K_952: [ 98 139 128 134 143 156 124 154 134 123 125 129 132  91  85 131 131 115
 133 160 135 143 140 118 218 139  84 164 152 101 141 108 129 198 150 106
 118 128 134 111 127 122]
K_698: [108 115 102 155 145 158 134 167  82 131 136  82 154  95 117 112 121 101
 172 190  98 100 143  91 152 164  84 218 139 102 140  87 126 175 131 110
  60  99 169 109 147 150]
K_198: [108 115 102 155 145 158 134 167  82 131 136  82 154  95 117 112 121 101
 172 190  98 100 143  91 152 164  84 218 139 102 134  87 126 143 131 110
  60  99 169 109 147 150]
asked: [108 115 102 155 145 158 134 167  82 131 136  82 154  95 117 112 121 101
 172 190  98 100 143  91 152 164  84 218 139 102 134  87 126 143 131 110
  60  99 169 109 147 150]
K_198

K_318: [117  97 101  64 145  74 150  83 181 141  83 130]
K_63: [138 138 146 152 175 171 174 173 119  73  73  99]
K_508: [ 74  64 150 101 117  97 145 131 142  49 101  62]
K_892: [124 174  78 110 122 216 182 138 139 146 108 134]
rev: [139 138]
K_892
rev: [ 74 145  64 101]
K_318
rev: [146 139 138]
K_892
asked: [117  97 101  64 145  74 150  83 181 141  83 130]
K_318
rev: [130  83 141 181  83 150  74 145  64 101]
K_318
rev: [150  74 145  64 101  97 117]
K_318
rev: [108 146 139 138]
K_892

K_595: [ 78 184 156 115 132 196 124 195 152 195 111 160  62 179  69]
K_724: [166 121  88 112 134 192 132 182  96 145  71 143 109  94 195]
K_923: [ 49 127 150 142  83  90  43 131  68 115  83  99 190 106 153]
K_977: [119  67 118 128 142  49 150 183 120 157 146 185 133 173 102]
K_753: [137 133  74 110 108 123 158 102 126 102 197 108  66  69 124]
K_693: [108  92 161 176 205  68  82 131 209 135 138 144 219 140 122]
K_789: [ 93 168 134 167 101 155 102 149 105 163 129 158 179 144 146]
K_199: [142 103 148 179 168 126  66 166 173 165  56 135  64  99  91]
K_419: [123 106  59 123  62  68 109 158  60 149 108 159  72 148  69]
K_831: [121 154 173 191 157 118 133 124 181 169  61 175 146 183 139]
rev: [175  61 169 181]
K_831
rev: [195  94 109 143  71 145]
K_724
rev: [ 94 109 143]
K_724

K_246: [ 74 121 148 187  67 153 164 163  41  69 136  94 189 158 108 147 202 128
 103 135 106 143 111  76]
K_839: [206 173 129 148 110  98 116 156  70 198 147 153 143 108  70 145 106  78
  98  86 171 184  76 116]
K_898: [ 72 123 153 180  76 149 163 157  40  60 142  92 180 163 113 138 193 129
 104 137 105 145 109  79]
K_899: [130 189  90  51 120 129 222  97  25 122 105 109 112 101 158 156 141 134
  96 167  84 211 144  49]
K_56: [190 169  98 129 110 148 116 128  77 221 144 161 123 118 103 138 118  80
  74  80 156 184  81 110]
K_809: [102 186 127 101 150 155 165 207  46 126 116 131 159 145  92 159 117  57
 159 108 134 150 173  72]
K_102: [102 186 127 101 150 155 165 207  46 126 116 131 159 145  92 159 117  94
 159 108 134 150 173  72]
K_196: [ 74 121 148 191  67 153 164 163  42  69 136  94 189 158 108 147 202 125
 103 135 106 143 111  76]
K_791: [120 186  88  51 131 140 215  97  19 124 101 114 116  99 173 157 143 131
  98 170  83 201 137  36]
K_761: [101 182 147  98 135 159 169 185  54 101 127 138 146 161 104 151 114  59
 157 118 124 169 150  75]
K_490: [102 186 127 101 150 155 217 207  46 126 116 131 159 145  92 159 117  94
 159 108 134 150 173  72]
rev: [116  98 110 148 129]
K_839
asked: [102 186 127 101 150 155 165 207  46 126 116 131 159 145  92 159 117  94
 159 108 134 150 173  72]
K_102
rev: [140 131  51]
K_791

K_249: [178 113 178  51 118 236 129 118 136 164  82 119 207 164 105  35]
K_265: [168 110 129 131 106 119 197 114 172 108 108 174 207 150  78 155]
K_944: [168 127 149 130 148 157 167 111 191  79 110 176 207  78 155 150]
K_210: [158 152 104  92 118 144  89 155 204 120  97 133 207  78  84 140]
K_25: [128 136 149 111 157 167 148 130 155 105 159 133 207 186  61 136]
rev: [164 207 119  82 164]
K_249
rev: [167 157 148 130 149 127]
K_944
rev: [155  78 150]
K_265
rev: [130 148 167 157 111 149]
K_25

K_543: [ 57 104 113 216]
K_992: [ 90 188  66 167]
K_660: [ 98 187  64 175]
K_53: [184  79 128 154]
K_169: [ 53 136 125 190]
K_428: [ 33 109 156 202]
K_400: [ 76 195  62 145]
K_684: [ 51 206  57 105]
K_737: [ 84 140 113 230]
K_444: [123 158  89 236]
K_869: [ 51 184  79 129]
K_577: [ 80 189  66 155]
rev: [109  33]
K_428
rev: [105  57]
K_684
rev: [129  79 184]
K_869
rev: [ 89 158 123]
K_444
rev: [113 140  84]
K_737
rev: [190 125]
K_169

K_555: [ 81 135 143 227  55 123]
K_739: [ 81 135 143 227 174 123]
K_28: [166 111 141 124 100 132]
K_697: [135 144  65  86 150 113]
rev: [124 141 111]
K_28
asked: [ 81 135 143 227  55 123]
K_555
rev: [132 100 124 141 111]
K_28
rev: [141 111 166]
K_28

K_649: [160 123 103 100 133 141 173  98 118 142  52 112 119  82 118]
K_674: [139 105 243 142 190 124  66 230 101 100 198 199 140 127 146]
K_20: [103 100 133 141 173 101 118 142  52 112 119  82 135  91 163]
rev: [ 98 173 141 133 100]
K_649
rev: [ 82 119 112  52 142 118  98 173 141 133 100 103]
K_649
rev: [140 199]
K_674
asked: [160 123 103 100 133 141 173  98 118 142  52 112 119  82 118]
K_649
rev: [118  82 119 112  52 142 118  98 173 141]
K_649
rev: [199 198 100 101]
K_674
rev: [141 133 100 103 123]
K_649

K_852: [134 131 124  78 133]
K_741: [132 104 155  22  44]
K_38: [114 123 120 164 153]
K_200: [179 158 150 119  70]
K_188: [183 124  97 160 134]
K_744: [170 181 113 134  70]
K_998: [162 170 183 113 134]
asked: [162 170 183 113 134]
K_998
rev: [134 113 183]
K_998
rev: [134 113 183 170]
K_998

K_909: [ 94 109 159 106]
K_315: [115 110  90  83]
K_548: [141  76  79 147]
K_369: [ 86 145 144 143]
K_177: [ 85 138 176 123]
K_337: [117 135 145 134]
K_733: [168  87  52 157]
K_846: [ 62 190 169 152]
K_302: [168  52  87 122]
K_874: [ 88 142 148 118]
K_694: [212 103  91 149]
rev: [122  87]
K_302
rev: [134 145 135]
K_337
rev: [ 52  87 168]
K_733

K_880: [ 96 179  71 117 149 119]
K_885: [167 107 130 159 153 189]
K_99: [108 141 138 133 125 107]
K_469: [178  99 108 144 149 119]
K_320: [ 98  96 147  99 146  94]
K_286: [144 108 178  99  93  91]
rev: [ 99 178 108 144]
K_286
rev: [153 159 130 107 167]
K_885

K_669: [139  93 199  56 127 145  97 138 163 120 166 117 169 110  42 136  61 102
  69 137  42  93 204  91 104 159 126 119 168 137  74 176 100  65  72 127
 202 152 107  94 102  68 197 177 141 168 204]
K_278: [ 71 186 126 103 141  57  95  95 125 166 196 108 166 248 194 102  94 219
 135 148  90  56 159 179  89 109 141  76 156 161  79 159 134 142 116 115
 140  76 100  59 162 107  86 177 191 102 113]
K_528: [182 105 167  21 144 179  87  71 135 142 179 126 111  98 114 130  62  54
  66   9  17 113 143 133 145  99 108 149 105  99 101 141  88 166  76 140
 191 115 100 116 107 177 162  86  59 157 146]
K_134: [ 71 186 126 103 141  57  95  95 125 166 196 108 166 248 194 102  94 219
 135 148  90 108  99 133 101  99 149 145 113 105 143 159 134 142 116 115
 140  76 100  59 162 107  86 177 191 102 130]
rev: [101  99 105 149 108  99 145 133 143 113]
K_528
rev: [141 177]
K_669
asked: [ 71 186 126 103 141  57  95  95 125 166 196 108 166 248 194 102  94 219
 135 148  90 108  99 133 101  99 149 145 113 105 143 159 134 142 116 115
 140  76 100  59 162 107  86 177 191 102 130]
K_134
rev: [140  76 166  88 141 101  99]
K_528

K_185: [113 143 144  69 125 108  96 154  83]
K_166: [143 144  69 125 108  97 154 167  54]
K_3: [113 144 143  69 125 108  96 137 163]
rev: [154  96 108 125  69 144 143 113]
K_185
asked: [113 144 143  69 125 108  96 137 163]
K_3
rev: [ 54 167 154  97 108 125  69 144]
K_166
rev: [154  96 108 125  69 144 143]
K_185
rev: [ 54 167 154  97]
K_166
asked: [113 143 144  69 125 108  96 154  83]
K_185
rev: [143 113]
K_185

K_39: [ 71 173 141 140 108  88 122 168 170 136]
K_682: [ 71 173 144 140 108  88 122 168 170 136]
K_703: [ 37 196 107  73 143  84 130 177 155 148]
K_661: [137 142 191  61 139 126 155 166  55 127]
K_480: [147 143 164 155  62 228 178 171 132  17]
K_202: [ 45 158  92 134 146 117  94 176 167 130]
K_494: [141 122 140  88  71 170 173 168 108  79]
K_780: [136  32 198  53 202 103 109 127  39 166]
K_699: [135 168 175  35  75 137 170 211  69 137]
K_781: [ 96 154 128 177 102 178 111  95 137 140]
K_603: [172 123 148 141 163  82 134 170 176  58]
rev: [170 168 122  88 108 140 141 173  71]
K_39
rev: [109 103 202]
K_780
rev: [176 170 134  82 163 141 148 123 172]
K_603
rev: [140 137]
K_781
rev: [ 79 108 168 173]
K_494
rev: [ 69 211 170]
K_699
rev: [ 88 140]
K_494

